Below are the code and all the weights of a small trained network. Each question names an input and a target symbol and asks about switching units off, where a switched-off unit gives its printed mean instead of its output.

import numpy as np


def w(rows, s, z=0):
    codes = np.array(rows[::2]) - 128.0
    scale = np.full(codes.shape[1], s)
    scale[-1] = z or s
    return codes * scale


def f(y):
    return np.maximum(y, 0)


def softmax(a):
    e = np.exp(a - a.max(-1, keepdims=True))
    return e / e.sum(-1, keepdims=True)


def log_softmax(a):
    a = a - a.max(-1, keepdims=True)
    return a - np.log(np.exp(a).sum(-1, keepdims=True))


def net(x, mask):
    ids = ['ΔΘΛΠΩαβγζημστφ'.index(c) for c in x.split()]
    T = len(ids)
    res = E[ids] + P[:T]
    r = res
    for j in range(2):
        rows = slice(2 * j, 2 * j + 2)
        q, k, v = (r @ M[0][rows].T for M in (Q, K, V))
        z = softmax(np.where(np.tri(T) > 0, q @ k.T / 2**0.5, -1e9)) @ v
        o = O[0][rows]
        res = res + np.where(mask[j], z, o[:, -1]) @ o[:, :-1]
    y = f(res @ A[0][:, :-1].T + A[0][:, -1])
    res = res + np.where(mask[2:6], y, B[0][:, -1]) @ B[0][:, :-1]
    return log_softmax(res[-1] @ U[:, :-1].T + U[:, -1])


Q, K, V, O, A, B = {}, {}, {}, {}, {}, {}
E = w([
[84,86,197,191,205],'Δ',
[203,152,176,104,164],'Θ',
[65,139,117,117,181],'Λ',
[164,153,131,149,249],'Π',
[98,60,101,203,117],'Ω',
[113,92,85,124,171],'α',
[85,96,134,114,24],'β',
[53,85,126,57,79],'γ',
[97,114,74,79,142],'ζ',
[89,143,167,51,103],'η',
[96,149,85,134,181],'μ',
[232,167,38,129,173],'σ',
[171,38,59,143,184],'τ',
[121,52,199,76,181],'φ',
],0.018)
P = w([
[153,151,114,176,50],'0',
[153,117,78,119,83],'1',
[146,96,61,109,105],'2',
[152,99,55,98,120],'3',
[157,92,55,97,134],'4',
[162,84,46,87,147],'5',
[163,79,35,69,162],'6',
[166,80,36,61,173],'7',
[169,84,27,53,187],'8',
[178,66,2,53,197],'9',
[174,75,21,33,210],'10',
[182,65,7,30,219],'11',
[187,72,4,16,226],'12',
[188,59,3,8,231],'13',
],0.0051)
Q[0] = w([
[92,184,199,119,2],'H0',
[108,141,191,105,48],'H0',
[148,134,102,88,140],'H1',
[129,53,119,85,153],'H1',
],0.056)
K[0] = w([
[90,136,107,142,2],'H0',
[91,134,131,128,49],'H0',
[154,114,112,61,125],'H1',
[206,92,142,93,194],'H1',
],0.039)
V[0] = w([
[5,163,128,147,144],'H0',
[122,207,65,142,129],'H0',
[104,114,88,169,115],'H1',
[102,177,82,87,157],'H1',
],0.02)
O[0] = w([
[61,254,74,142,116,2],'H0',
[167,148,123,197,71,102],'H0',
[140,119,48,143,140,58],'H1',
[77,195,127,163,74,168],'H1',
],0.011,0.0071)
A[0] = w([
[15,114,149,154,221,134],'N0',
[89,64,129,170,160,2],'N1',
[4,98,126,96,188,87],'N2',
[206,146,113,77,32,161],'N3',
],0.015,0.0067)
B[0] = w([
[6,131,102,126,120,219],'N0',
[141,223,114,97,103,196],'N1',
[228,98,163,184,113,250],'N2',
[50,205,103,98,87,175],'N3',
],0.015)
U = w([
[64,164,160,115,196,74],'Δ',
[136,238,238,121,169,15],'Θ',
[68,54,110,145,154,253],'Λ',
[215,249,192,243,239,176],'Π',
[200,93,126,229,73,194],'Ω',
[183,72,72,100,120,253],'α',
[156,129,139,135,38,57],'β',
[151,42,177,165,100,137],'γ',
[26,3,59,5,101,39],'ζ',
[154,150,183,168,137,91],'η',
[114,80,90,128,178,198],'μ',
[113,178,96,85,165,59],'σ',
[171,77,1,166,120,5],'τ',
[139,132,216,56,132,177],'φ',
],0.0081,0.0049)

Each question gives the input, a string of symbols that net reads in full, and the target symbol t.
The units are the heads (2 rows each of Q, K, V and O) and the neurons (one row each of A and B). Each row of codes is followed by its name. A weight is (code - 128) times the scale printed after its matrix; where a second scale follows, it is the last column's (O, A, B and U).
mask holds one flag per unit, heads first, then neurons. A switched-off unit (its flag False) gives its mean, the last column of its rows in O or B, instead of its output. The means were averaged over made-up inputs and are rounded, as every weight is.
A unit's drop is (log p(t) with every unit on - log p(t) with that unit switched off) / (log p(t) with every unit on - log p(t) with every unit switched off).
The circuit of an input: a set's keep is (log p(t) with only the set's units on - log p(t) with every unit switched off) / (log p(t) with every unit on - log p(t) with every unit switched off). Starting from all 6 units, units are removed one at a time, each time the one whose removal leaves the highest keep (on an exact tie, the one counted first), for as long as the keep stays at least 0.8.
units of the circuit, in order: the units of the circuit, biggest drop first
most important unit: the unit with the biggest drop
top k neurons: the k neurons with the biggest drops, biggest first
heads that matter: for each layer, one digit per head in row order, 1 if its drop is at least 0.15 and else 0, layers parted by /
input γ Δ Ω, target Λ: heads that matter => 10
input Δ Ω ζ η β α Ω, target Λ: most important unit => N0
input Θ Π Θ, target Θ: units of the circuit, in order => [N3, N2, N0]
input β η γ σ η Θ β φ Ω, target γ: top 2 neurons => [N2, N0]
input Ω Δ μ, target Λ: units of the circuit, in order => [N0, N2, H0, N1]
input Π Δ β τ, target τ: units of the circuit, in order => [H1, N2, H0, N0]
input Θ Π μ α ζ τ Δ Δ Π σ β γ τ γ, target Ω: units of the circuit, in order => [N2, H0]
input ζ η β τ α Λ τ Λ, target α: units of the circuit, in order => [H0, H1, N1]
input μ Λ φ τ β σ Δ σ μ α, target β: top 3 neurons => [N3, N2, N1]
input Ω Ω Θ τ Δ Δ η τ Λ Θ μ, target φ: top 3 neurons => [N1, N2, N0]
input φ σ Λ Λ τ ζ, target α: units of the circuit, in order => [N0, H1, H0]
input Λ σ τ φ μ, target γ: top 2 neurons => [N2, N0]
input ζ Δ μ Λ, target Λ: top 2 neurons => [N0, N2]
input Ω τ β Λ ζ Θ Ω Ω, target φ: most important unit => N1
input Ω Θ Δ Ω φ Ω α, target γ: units of the circuit, in order => [N2, N0, H0]
input β Ω Λ, target Δ: units of the circuit, in order => [N0, H0]
input τ σ Ω, target β: top 2 neurons => [N1, N3]
input μ Θ ζ ζ τ φ Δ Ω α, target Λ: top 3 neurons => [N0, N2, N1]
input μ σ Ω, target β: units of the circuit, in order => [H0, N3, N1]
input σ Ω ζ γ α Λ τ μ Ω φ μ ζ, target γ: units of the circuit, in order => [N2, H0, N0]
input α η σ Δ μ Λ μ β Θ, target φ: units of the circuit, in order => [H0, N2, H1]
input ζ μ Θ ζ φ σ β ζ, target β: units of the circuit, in order => [H0, N3]
input α Δ τ Ω Λ, target α: most important unit => H1
